x =
array([[-384,    7, -645, -592,  238,  220, -723,  119, -601, -244,  150],
       [  22, -532, -123,   52,  -34, -651, -102, -674,   62, -191, -259],
       [-987,  170, -705, -688, -255,  436, -679,  660, -767,   89,  465],
       [-581, -696, -240,  165, -416, -115, -127,   12,  136,  224,   54],
       [ 370, -565,  291,  177, -311, -742,  332, -974,  105, -343, -551],
       [-259, -258, -392, -283,   28, -457, -368, -255, -238,    6,  -87],
       [-483, -540, -170,   85, -440, -806,  -16, -325,  109,  293,  -71]])
Rows and columns are numbered from 1.
Which number is the entry in row 2 and column 3?
A: -123
Which number is the entry directly above 224?
A: 89
Which number is the entry at row 1, column 1?
A: -384
Which number is the top-right entry?
A: 150
Which number is the maximum?
A: 660
The entry just right of the largest entry is -767
Which number is the entry just right of the centre entry?
A: -127
The entry just left of -311 is 177
Which number is the entry in row 2 and column 2?
A: -532
The entry directly below the smallest entry -> -581
The entry in the bottom-left corner is -483
Which number is the entry just left of the centre entry?
A: -416
Which number is the entry at row 1, column 3?
A: -645
The entry directly above the largest entry -> -674
Which number is the entry just right of 12?
A: 136
The entry just left of -240 -> -696
Which number is the entry just left of the largest entry?
A: -679
Which number is the bottom-right entry?
A: -71
Which number is the entry at row 2, column 1?
A: 22
Which number is the entry just right of -696?
A: -240
The entry directly below the centre entry is -742
Which number is the entry just right of -540?
A: -170
Which number is the entry at row 1, column 2?
A: 7
Which number is the entry directly above the centre entry?
A: 436
Which number is the entry just right of 136?
A: 224
Which number is the bottom entry of the column that holds the largest entry?
A: -325
Which number is the entry just right of the smallest entry?
A: 170
Which number is the entry just left of -688?
A: -705
Which number is the entry at row 3, column 1?
A: -987

Questions about the table below.
1) What is the entry just left of 13.3?
2) What is the smallest entry?
3) What is the entry just left of 38.9?
4) What is the entry just right of 8.9?
5) What is the entry just right of -11.1?
[[  2.9 -27.8  38.0 -37.1  21.5 -21.5 -14.5 -12.9 -32.8 -30.7  14.0 -20.3
  -38.3 -10.3]
 [ 29.1 -12.8 -21.0 -29.0  33.1   9.7 -15.9  -5.0  25.5  12.9  17.0  -2.6
  -19.4   2.7]
 [-34.1  29.4   3.4 -27.7 -14.3  11.9 -25.7 -29.5   3.9  -7.6 -35.6 -29.0
  -19.0  -2.8]
 [ 27.9  22.0 -20.6  28.3  -3.4  11.6   7.1  34.0  -7.6  15.5  35.3   3.5
   20.1 -22.6]
 [ 35.0 -33.1 -40.4   1.8 -38.6 -39.2  38.5  15.1  -3.2 -11.5   2.0  34.3
  -13.4  -5.7]
 [ 20.3  -1.8 -30.7 -34.0  16.0  20.6  27.3  14.3   5.1  12.9  -9.8  15.4
   19.0   7.4]
 [  2.3   8.9 -22.6  -6.2 -40.8 -16.8  -8.2  29.1 -20.9 -30.0   2.5  26.9
   40.2 -25.9]
 [-39.0  37.4 -39.5 -37.6  31.6  -2.5  16.9  -6.7 -19.0   7.8 -30.3  -5.2
  -28.4  -6.4]
 [ -0.8   5.9  19.1 -11.1 -23.6  -6.1  20.9 -16.5  -7.5  17.2  -5.9  -5.2
   36.7  40.2]
 [ 28.1  29.4  24.3  27.8   1.9 -18.1  -0.8 -12.1  24.2  -1.5  16.5 -20.8
    5.0 -22.5]
 [ 27.0 -10.6   2.8  28.6  22.5 -25.8  38.9  -5.7 -21.1 -25.6 -10.7  16.2
   13.3  23.1]]
1) 16.2
2) -40.8
3) -25.8
4) -22.6
5) -23.6
